Below are the code and all the weights of a small trained network. Each question names an input and a target symbol and asks about switching units off, where a switched-off unit gives its printed mean instead of its output.

import numpy as np


def w(rows, s, z=0):
    codes = np.array(rows[::2]) - 128.0
    scale = np.full(codes.shape[1], s)
    scale[-1] = z or s
    return codes * scale


def norm(h):
    return h / np.sqrt((h * h).mean(-1, keepdims=True) + 1e-5)


def f(y):
    return y / 2 * (1 + np.tanh(0.7978845608 * (y + 0.044715 * y**3)))


def softmax(a):
    e = np.exp(a - a.max(-1, keepdims=True))
    return e / e.sum(-1, keepdims=True)


def log_softmax(a):
    a = a - a.max(-1, keepdims=True)
    return a - np.log(np.exp(a).sum(-1, keepdims=True))


def net(x, mask):
    ids = ['ΛΠαβεζθμξστω'.index(c) for c in x.split()]
    T = len(ids)
    res = E[ids] + P[:T]
    u = 0
    for l in range(2):
        q, k, v = (norm(res) @ M[l].T for M in (Q, K, V))
        z = softmax(np.where(np.tri(T) > 0, q @ k.T / 2**0.5, -1e9)) @ v
        res = res + np.where(mask[u], z, O[l][:, -1]) @ O[l][:, :-1]
        u += 1
        y = f(norm(res) @ A[l][:, :-1].T + A[l][:, -1])
        res = res + np.where(mask[u : u + 16], y, B[l][:, -1]) @ B[l][:, :-1]
        u += 16
    return log_softmax(norm(res)[-1] @ U[:, :-1].T + U[:, -1])


Q, K, V, O, A, B = {}, {}, {}, {}, {}, {}
E = w([
[102,130,51,111,127],'Λ',
[148,65,129,148,126],'Π',
[75,94,113,124,66],'α',
[121,120,156,76,109],'β',
[182,113,82,137,122],'ε',
[187,105,182,149,163],'ζ',
[121,168,117,119,69],'θ',
[127,186,74,146,116],'μ',
[154,108,54,122,154],'ξ',
[45,120,165,138,129],'σ',
[16,203,97,88,254],'τ',
[110,136,213,166,31],'ω',
],0.012)
P = w([
[57,188,253,55,110],'0',
[94,153,221,96,145],'1',
[121,129,187,107,141],'2',
[138,115,167,124,143],'3',
[159,103,150,145,145],'4',
[166,96,127,167,150],'5',
[183,92,110,199,149],'6',
[181,80,91,223,167],'7',
[186,83,72,251,162],'8',
],0.0024)
Q[0] = w([
[42,162,107,58,33],'L0H1',
[98,1,140,97,61],'L0H1',
],0.017)
K[0] = w([
[127,146,159,33,90],'L0H1',
[82,4,160,81,87],'L0H1',
],0.021)
V[0] = w([
[128,100,76,255,148],'L0H1',
[144,81,147,154,146],'L0H1',
],0.0071)
O[0] = w([
[67,128,153,3,52,254],'L0H1',
[113,168,187,149,136,152],'L0H1',
],0.0043,0.00079)
A[0] = w([
[115,135,90,181,89,122],'L0N1',
[134,160,140,140,85,108],'L0N2',
[113,93,43,161,247,109],'L0N3',
[31,190,180,164,117,92],'L0N4',
[137,192,161,111,184,88],'L0N5',
[173,99,144,126,204,90],'L0N6',
[175,67,74,131,117,130],'L0N7',
[88,61,135,114,84,3],'L0N8',
[87,151,104,159,51,93],'L0N9',
[208,178,131,133,70,97],'L0N10',
[231,130,83,46,187,123],'L0N11',
[92,138,124,121,168,125],'L0N12',
[110,168,202,58,2,109],'L0N13',
[131,140,17,112,196,110],'L0N14',
[31,204,185,34,144,132],'L0N15',
[93,89,208,86,127,106],'L0N16',
],0.0075,0.0029)
B[0] = w([
[187,105,121,61,100,190],'L0N1',
[123,161,149,75,112,150],'L0N2',
[146,213,71,93,171,165],'L0N3',
[32,114,199,106,105,147],'L0N4',
[114,120,140,138,50,140],'L0N5',
[133,109,70,152,2,227],'L0N6',
[138,82,159,176,71,209],'L0N7',
[75,121,168,84,88,111],'L0N8',
[158,94,89,84,38,209],'L0N9',
[95,155,179,48,186,235],'L0N10',
[25,77,92,9,109,254],'L0N11',
[89,155,134,121,145,108],'L0N12',
[152,230,180,64,203,210],'L0N13',
[141,6,176,64,127,234],'L0N14',
[8,149,36,147,147,138],'L0N15',
[205,69,199,153,205,215],'L0N16',
],0.0091,0.0024)
Q[1] = w([
[250,96,123,134,39],'L1H1',
[126,222,137,183,120],'L1H1',
],0.015)
K[1] = w([
[254,196,90,151,104],'L1H1',
[147,180,194,100,190],'L1H1',
],0.015)
V[1] = w([
[140,114,220,32,153],'L1H1',
[98,2,153,148,106],'L1H1',
],0.0071)
O[1] = w([
[143,208,187,77,9,233],'L1H1',
[74,138,222,255,150,253],'L1H1',
],0.0038,0.0028)
A[1] = w([
[109,183,126,200,90,92],'L1N1',
[114,213,168,69,133,52],'L1N2',
[137,117,79,171,84,90],'L1N3',
[125,123,101,192,156,79],'L1N4',
[77,149,59,174,105,6],'L1N5',
[124,70,75,98,224,154],'L1N6',
[66,204,76,104,127,168],'L1N7',
[141,251,115,139,174,84],'L1N8',
[179,139,91,138,140,75],'L1N9',
[124,143,150,134,136,88],'L1N10',
[132,135,123,149,103,72],'L1N11',
[178,110,88,57,130,94],'L1N12',
[111,134,149,114,64,97],'L1N13',
[146,91,146,125,156,99],'L1N14',
[140,173,70,110,100,107],'L1N15',
[180,126,145,172,172,36],'L1N16',
],0.011,0.0024)
B[1] = w([
[206,139,177,156,108,127],'L1N1',
[91,174,31,154,211,207],'L1N2',
[143,163,181,87,175,132],'L1N3',
[103,187,132,145,69,133],'L1N4',
[74,156,120,54,98,116],'L1N5',
[209,224,86,172,250,202],'L1N6',
[217,26,83,193,147,173],'L1N7',
[251,114,122,29,78,127],'L1N8',
[141,46,115,87,161,125],'L1N9',
[146,130,141,124,148,122],'L1N10',
[131,137,152,128,113,116],'L1N11',
[128,101,229,176,74,255],'L1N12',
[149,157,101,164,66,201],'L1N13',
[114,141,58,131,158,169],'L1N14',
[134,12,121,135,145,155],'L1N15',
[86,139,82,38,107,181],'L1N16',
],0.012,0.004)
U = w([
[219,119,162,213,202,27],'Λ',
[82,125,249,40,199,109],'Π',
[70,201,33,179,50,164],'α',
[146,118,110,114,168,32],'β',
[31,95,101,7,81,171],'ε',
[174,187,199,215,93,224],'ζ',
[254,151,57,21,56,64],'θ',
[132,15,26,213,96,145],'μ',
[170,7,120,7,170,2],'ξ',
[10,120,153,200,165,118],'σ',
[102,127,43,122,169,235],'τ',
[110,249,149,58,128,171],'ω',
],0.009,0.0043)

Each question gives the input, a string of symbols that net reads in full, and the target symbol t.
The units are the heads (2 rows each of Q, K, V and O) and the neurons (one row each of A and B). Each row of codes is followed by its name. A weight is (code - 128) times the scale printed after its matrix; where a second scale follows, it is the last column's (O, A, B and U).
mask holds one flag per unit, layer by layer, with each layer's heads first. A switched-off unit (its flag False) gives its mean, the last column of its rows in O or B, instead of its output. The means were averaged over made-up inputs and are rounded, as every weight is.
A unit's drop is (log p(t) with every unit on - log p(t) with that unit switched off) / (log p(t) with every unit on - log p(t) with every unit switched off).
The circuit of an input: a set's keep is (log p(t) with only the set's units on - log p(t) with every unit switched off) / (log p(t) with every unit on - log p(t) with every unit switched off). Starting from the 12 units with the biggest drops (on a tie, the unit counted first), units are removed one at a time, each time the one whose removal leaves the highest keep (on an exact tie, the one counted first), for as long as the keep stays at least 0.8.
units of the circuit, in order: the units of the circuit, biggest drop first
most important unit: the unit with the biggest drop
k most important neurons: the k neurons with the biggest drops, biggest first
top k neurons in layer l: the k neurons of layer l with the biggest drops, biggest first
drop of u: that unit's drop, to one decimal
input ζ ω μ σ ζ Π ζ, target Π: units of the circuit, in order	L0H1, L1N7
input ω α ζ, target ζ: units of the circuit, in order	L0N6, L0N14, L1N7
input μ α ζ Π α, target ζ: top 3 neurons in layer 0	L0N11, L0N10, L0N14
input σ ε ζ Π, target Π: most important unit	L0H1
input ζ ζ Λ, target Λ: 2 most important neurons	L1N6, L0N14
input Λ θ ζ Π θ, target ζ: units of the circuit, in order	L0H1, L1N12
input ζ θ ζ ζ ζ ζ ξ, target ξ: 4 most important neurons	L0N11, L0N14, L1N6, L0N16
input μ ω θ ζ μ ζ, target μ: units of the circuit, in order	L0N13, L1N14
input θ Λ θ θ α, target α: 2 most important neurons	L0N14, L0N13
input ζ β ζ ω θ θ Λ ζ μ, target Λ: 3 most important neurons	L0N6, L1N6, L0N14
input μ θ ω μ ζ ζ ζ μ, target ζ: 2 most important neurons	L0N14, L1N12
input ε θ ξ, target ξ: top 4 neurons in layer 0	L0N11, L0N14, L0N3, L0N9
input μ μ ζ μ σ ε, target ε: top 3 neurons in layer 0	L0N11, L0N16, L0N7
input ζ Π β Π ζ μ σ, target θ: most important unit	L0H1
input μ μ ζ ζ ζ β ζ ζ μ, target Λ: 2 most important neurons	L1N6, L0N6
input α μ Π ε ζ β θ, target ξ: 2 most important neurons	L1N9, L0N11
input Π ζ Λ ω ζ ε ζ, target ε: top 3 neurons in layer 0	L0N16, L0N14, L0N4
input μ ξ Λ α ζ μ α, target ζ: top 3 neurons in layer 0	L0N11, L0N14, L0N10
input ε ζ α ζ μ ω ζ, target μ: top 2 neurons in layer 0	L0N6, L0N13
input θ τ μ Π, target Π: 2 most important neurons	L0N16, L0N13
input Π ζ ζ σ ε, target ε: most important unit	L0N11
input ζ ζ ζ ζ ζ, target ζ: top 2 neurons in layer 1	L1N1, L1N15
input μ ζ ζ α μ, target ζ: 2 most important neurons	L1N12, L0N14
input ζ ω α, target α: top 2 neurons in layer 0	L0N13, L0N14
input μ σ ζ ε ζ, target ε: top 2 neurons in layer 0	L0N16, L0N4
input ζ ζ ε Λ Λ, target Λ: top 2 neurons in layer 0	L0N14, L0N3
input σ ζ β ζ, target τ: top neuron in layer 0	L0N3
input τ ε ζ μ, target μ: drop of L0N16	0.2
input β μ σ, target θ: drop of L0N3	0.9
input ζ ξ ε ζ ζ ζ β α, target τ: drop of L0N3	0.8
